Below is a small trained network, with its code and all its weights. Each question gives an input and a class and asks what happens when units are switched off, that is, made to give their printed mean instead of their output.

import numpy as np


def w(rows, s, z=0):
    codes = np.array(rows[::2]) - 128.0
    scale = np.full(codes.shape[1], s)
    scale[-1] = z or s
    return codes * scale


def f(y):
    return y / 2 * (1 + np.tanh(0.7978845608 * (y + 0.044715 * y**3)))


def log_softmax(a):
    a = a - a.max(-1, keepdims=True)
    return a - np.log(np.exp(a).sum(-1, keepdims=True))


def net(x, mask):
    res = np.array(x, float).reshape(1, 3) / 4 @ E
    y = f(res @ A[0][:, :-1].T + A[0][:, -1])
    res = res + np.where(mask, y, B[0][:, -1]) @ B[0][:, :-1]
    return log_softmax(res[-1] @ U[:, :-1].T + U[:, -1])


A, B = {}, {}
E = w([
[89,29,127,126,241,142,111,84,174],'x0',
[67,213,63,194,112,49,234,167,207],'x1',
[206,117,49,118,78,221,124,18,244],'x2',
],0.011)
A[0] = w([
[108,96,110,102,125,186,63,147,168,113],'neuron 1',
[79,96,51,144,234,113,159,73,219,199],'neuron 2',
[115,165,193,133,78,45,155,209,74,253],'neuron 3',
[126,160,108,149,135,157,103,104,155,94],'neuron 4',
[194,124,159,81,180,231,58,61,111,196],'neuron 5',
[77,75,161,111,255,183,157,101,144,177],'neuron 6',
[168,158,99,130,66,151,202,122,160,201],'neuron 7',
[196,98,164,113,123,197,132,85,84,162],'neuron 8',
[52,126,180,159,167,119,34,184,64,196],'neuron 9',
[96,163,64,156,87,153,142,106,215,146],'neuron 10',
[153,181,93,187,99,65,186,130,105,173],'neuron 11',
[152,190,67,122,68,119,157,115,169,208],'neuron 12',
[173,86,181,44,76,127,28,118,140,178],'neuron 13',
],0.0099,0.006)
B[0] = w([
[123,155,127,153,131,145,112,107,137,168],'neuron 1',
[56,160,62,86,91,181,60,94,148,219],'neuron 2',
[129,52,124,87,25,25,147,101,110,220],'neuron 3',
[150,79,122,175,155,144,109,172,166,147],'neuron 4',
[151,143,84,143,46,148,156,90,103,251],'neuron 5',
[132,107,156,92,130,161,196,108,146,212],'neuron 6',
[255,146,101,242,134,108,140,192,163,194],'neuron 7',
[159,85,119,135,72,181,174,71,107,205],'neuron 8',
[86,70,103,18,150,93,142,72,157,212],'neuron 9',
[126,130,62,165,146,61,42,213,168,195],'neuron 10',
[154,201,108,179,62,106,74,126,53,183],'neuron 11',
[210,148,67,213,82,120,87,237,110,200],'neuron 12',
[101,97,140,168,64,125,127,82,74,218],'neuron 13',
],0.0093,0.02)
U = w([
[48,113,129,72,108,129,140,83,117,226],'0',
[136,164,203,137,141,140,134,150,145,2],'1',
[149,107,161,192,110,191,198,86,103,142],'2',
[108,77,248,96,204,106,195,133,153,48],'3',
[198,154,187,136,231,100,106,100,131,53],'4',
[128,138,116,185,140,158,113,152,211,81],'5',
[149,158,109,196,98,98,103,160,115,197],'6',
[128,104,111,166,222,129,130,148,72,32],'7',
],0.011,0.0034)

Each question gives the input, the list of numbers given to net, and the class t.
The units are the neurons (one row each of A and B). Each row of codes is followed by its name. A weight is (code - 128) times the scale printed after its matrix; where a second scale follows, it is the last column's (A, B and U).
mask holds one flag per neuron, in row order. A switched-off neuron (its flag False) gives its mean, the last column of its row in B, instead of its output. The means were averaged over made-up inputs and are rounded, as every weight is.
A unit's drop is (log p(t) with every unit on - log p(t) with that unit switched off) / (log p(t) with every unit on - log p(t) with every unit switched off).
The circuit of an input: a set's keep is (log p(t) with only the set's units on - log p(t) with every unit switched off) / (log p(t) with every unit on - log p(t) with every unit switched off). Starting from the 12 units with the biggest drops (on a tie, the unit counted first), units are removed one at a time, each time the one whose removal leaves the highest keep (on an exact tie, the one counted first), for as long as the keep stays at least 0.8.
circuit, biggest first: the units of the circuit, biggest drop first
unit that matters most: the unit with the biggest drop
k most important neurons: the k neurons with the biggest drops, biggest first
drop when u is switched off: that unit's drop, to one decimal
input [-4,-4,0], class 2: unit that matters most => neuron 2
input [-3,-4,-1], class 0: 2 most important neurons => (neuron 7; neuron 12)
input [-4,4,-7], class 0: 3 most important neurons => (neuron 9; neuron 3; neuron 7)
input [6,0,5], class 5: 3 most important neurons => (neuron 9; neuron 3; neuron 10)
input [2,-4,0], class 2: 2 most important neurons => (neuron 2; neuron 3)
input [4,-2,-5], class 3: 2 most important neurons => (neuron 2; neuron 5)
input [2,-2,-6], class 0: 3 most important neurons => (neuron 7; neuron 9; neuron 3)
input [-3,-2,2], class 2: 4 most important neurons => (neuron 10; neuron 11; neuron 2; neuron 3)
input [4,0,-5], class 0: 2 most important neurons => (neuron 7; neuron 9)
input [-1,-2,-1], class 0: 2 most important neurons => (neuron 7; neuron 12)
input [6,0,-4], class 0: drop when neuron 2 is switched off => 0.2
input [0,-2,1], class 2: drop when neuron 9 is switched off => 0.2
input [7,6,2], class 5: drop when neuron 12 is switched off => 0.0
input [-2,-8,-5], class 0: circuit, biggest first => (neuron 9)
input [2,-5,0], class 2: drop when neuron 2 is switched off => 0.3
